After every row comes roughly how far along a hidden order it lies, from 0 to 10.
[ -2   0   3   7  -4  -1   8  -7   3  -7  21 -10 -12  -7 -56   7 -21  34
  -6  -3  -5  -6 -31  11  -5  29 -21   1  -4 -16  11  -4 -15  -7   8   5
  10   2 -28   5  13  16  43   6   1   4   3  -2 -16 -32  -1  46 -13]
4
[-18   5  15  -8   1   9 -17 -24  10  -3  30 -13   1   9  -4  -7 110  25
 -14   0  -5 -22   3  32   0  -6   5   5  15 -16 -57  -7  -7  11   3   2
   8   3   5  32  22  -7 -40   5   0 -12  11 -33 -16  -3   2  -1   5]
4
[ -2  -4 -29  26  12  -3  19  13   8 -11  15   1  11   9  10 -11 -26 -13
  -6   9  -3   2  12   9   1   1  18  12   8  -5 -26  -4   3   4  -1  -2
   4  11  10  41  59 -33 -39  15  32  -3   0  36   0 -21  -6 -11  20]
0
[ -3   3  12  -9  -3   7 -15 -13   4  24 -29  -1 -20   3   5  -7 -30   4
 -41  -9 -28  -6   0   4   6 -31 -13  -1   3   4  -4   5 -15  13   5  -5
  -3   4  -2  10 -51 -15  -3  -4 -19  -6  40  16 -15  40   3  -7   2]
4
[-13   0   5  -4  14  15  -3 -17  20   8 -11   9  12   5  43  -7 -38  -6
  -9 -14  -8  15   4 -24   6  -6 -31   7   3 -12 -46  -4  18  45  -7  -1
  16   1   1   7  37   1  -4  -2  20  -1  -6  20   2 -10  16  11   0]
10
[ -3   2  -4   3  10  23   0  -2   8 -22 -19  12  -4   1  35  -8  71  -3
 -10   2  33   5   2 -11   1  17  18  -2  -4  -9 -29  -9  -3  27  -8  -2
  15   2  -7 -26  28  -3  -5   3 -41 -10 -14 -40   4 -20  22 -16   6]
2
[-11   3   7 -13 -12  20 -18 -12   3   4 -34  18  -6   4  11 -10   8 -10
 -42  -3  -3  -2  22 -13   7 -14  25   0   1  24 -30   6  21   5  -3  -5
   5   9  -2  -5 -32 -11 -69 -14 -21  -3   9  -3  -3   4  -8 -40   2]
2
[ -10    3   12  -15   17   14  -19  -45   -2  -35    3   -8    5    3
   19   -8  127  -18  -50    4   21   -2   -6    2    5   -2  -10   -8
    4   -9  -38    5   -7   -8    0    2    1    3   -3    4    0   -7
 -127    4  -13  -19  -25    1  -12   -9   15  -30    6]
1
[-18   6  -3   3  -7  29  11 -64  30 -14   2  19  13  -8  -7   6  27  10
 -22  -7   9 -11  14 -11 -13  18   4  -1  -8 -12 -34  16   7 -17  10   3
  10  12 -31  -8  -5   0  60   1  11 -12  13 -11  -7  27  22  -8   2]
0
[ -7   0 -18  -7   9   5 -13 -23   8 -12  14   0  18   5  15  -8  61 -24
   0   5   5  -1  20  -1  -2  -4  14   2  14  -7 -51   2  28 -10  -8   2
  -1  10   3  23  38 -11 -74   0  53  -7 -28  31   6  -1  -3 -31   1]
4
[-20  -1 -13  30  12   2  30  11  -2   4  25   9 -25  -1 -75  -3 -25  -4
 -39  -4 -10  -3  -6   1   5   2  10   7   1   4 -40  -7  22  -7   0   2
  21   9 -12  42  26   1 -56   4  23   6   8   8 -11 -44  -5   3 -10]
0

Next part:
[  0  25  -1  19  15   0  -4  12 -26 -14  25  10   9  29  19  -1  53  15
 -14 -38   4  12  14   9  40  13 -21  47 -24  51   3  12   2  15]
4
[ -3  -3 -28 -25 -32  12   8  -8  31  65  33 -20  34   9   9 -22  14  27
   8 -72  -4   9  -1   3  12  -1  12 -42 -18  39 -17  -8 -23  -7]
9
[ -8  18  12  20  13  -3  -7  -3 -40 -21  29  15  24  37  -1 -42  56 -18
 -39 -66  -1  32  18 -34  39  18 -17  92 -36  21  10  19  25  23]
8
[  3  18  51  47   3 -10 -18  22 -12 -91 -49   7  -4  23 -19 -10 -19  26
 -23  38  -7  16   7  -4  23  28 -25  94  -2  47  36 -15  15   9]
0
[-10 -41 -23 -27 -14   1  -1 -20  28  30 -19   7 -23 -43  10  33 -19 -11
  13  61  -1 -26  -9  -2 -49 -18  21 -81  10 -58 -11   8  -6 -13]
4
[ -4  25  12  46 -30   6  -7  10  11 -86 -47 -32   6  40 -74  11 -28  22
   2  17   1  28 -16 -15  10  39 -10 127   7  26  26 -67  14  -1]
6
[  9  45  25  39  31 -25 -14  16 -17 -40  -8  36  25  45 -15 -15   4  29
  15  17   0  -1  32  22  61  23 -24  14  -9  69  55  -1  13  -1]
0
[ -4  27 -31  -8  19   0   4  -2  -8  27  41   2  44  35  37   2  50  18
  34 -46   5   5   7   8  55   5  -5   6 -28  78   3  -3  -9  10]
6
[  5 -26   3 -51 -95   2   0 -10  46  14 -48  -3 -21 -33   1   6 -50  33
  13  50 -10 -25 -11  32 -25 -13  18 -64  28  26   6   0 -25 -17]
2
[-32  46 -64  32 127   0  -5 -13 -26 -34 -30  36  16  -8 -17  61  23 -42
  11  52  14   0 -15 -37  24  22   2  45 -38   5  37  -2   5  -9]
7
[ -3  42  -4  -2   0   6  -4   6 -13  -6  18   6  35  35   5 -41  49   7
 -17 -94   3  21  -3 -29  44  22  -9  95 -27 104   2 -25   2  11]
10
[-39 -11 -61  -5 -11  16  -4 -42  15  17 -15 -23  -3 -28  13  55  13 -17
  -9  27  -3  -4 -38 -42 -50  -8  24  40 -15 -58 -41 -10 -13 -10]
10
[ 13  10  68  50 -24 -14 -14  27 -62 -55  26 -16   9  41  -7 -37  17  25
 -31 -41  -5  24  21   2  47  22 -38  92   2  52  10   6  20  24]
2
[-14  15  23  42   0  -8  -5   1 -46 -41  31  -1  31  44 -22 -34  56 -11
 -32 -51   0  35  21 -38  51  30 -16 113 -43  77   8   3  29  25]
9
[ 25  -1  26   1 -24 -10   8  11   4 -20   4  20  -4  18  12 -19 -18  36
  18  12   4   2  21  43  28  -1 -14 -23   1  84  12   2  -1  16]
1
[-20  17 -30  22  18  12  -6 -11  21  15  -6 -11  33  39 -20   1   3  -2
 -19 -54   2  21 -19 -35  -8  18   8  65 -17 -30  -2 -27  -3 -11]
10
[  3  -6  31  -4 -66  10  -8   7   8  12  16 -37  20  15   4 -28   6  34
 -35 -76 -12  22 -11  -3  21   9  -7  38   4  47 -26 -16 -12   5]
8
[  0  54 -68 -30  96  -2  14 -13 -10  56  41  36  63  23  86  11  43   4
  58 -28  10   2   4  20  55  -6   5 -59 -40 107  11   8 -25   8]
7
[ -9  26 -46 -19  11 -15   3 -14  16  -1  -4  33   5   4  45  34   9  11
  49  51   4 -13   6  13  28  -3   3   1 -22  77  28  -6  -9   4]
3
[-11  38 -36  49  45  -4  -1   0  -1 -52  -8  -8  20  43 -51  21   1   6
   9  -9   7  20 -17 -14  33  34 -12  89 -33  -1  26 -36   5  -2]
8
[-18  24 -71 -29  83  -9   1 -13 -27  24  32  45  -6 -26 105  24  75 -44
  33  30  10 -21  11   3  16 -31   5 -58 -30  43  -6  32   3   7]
3
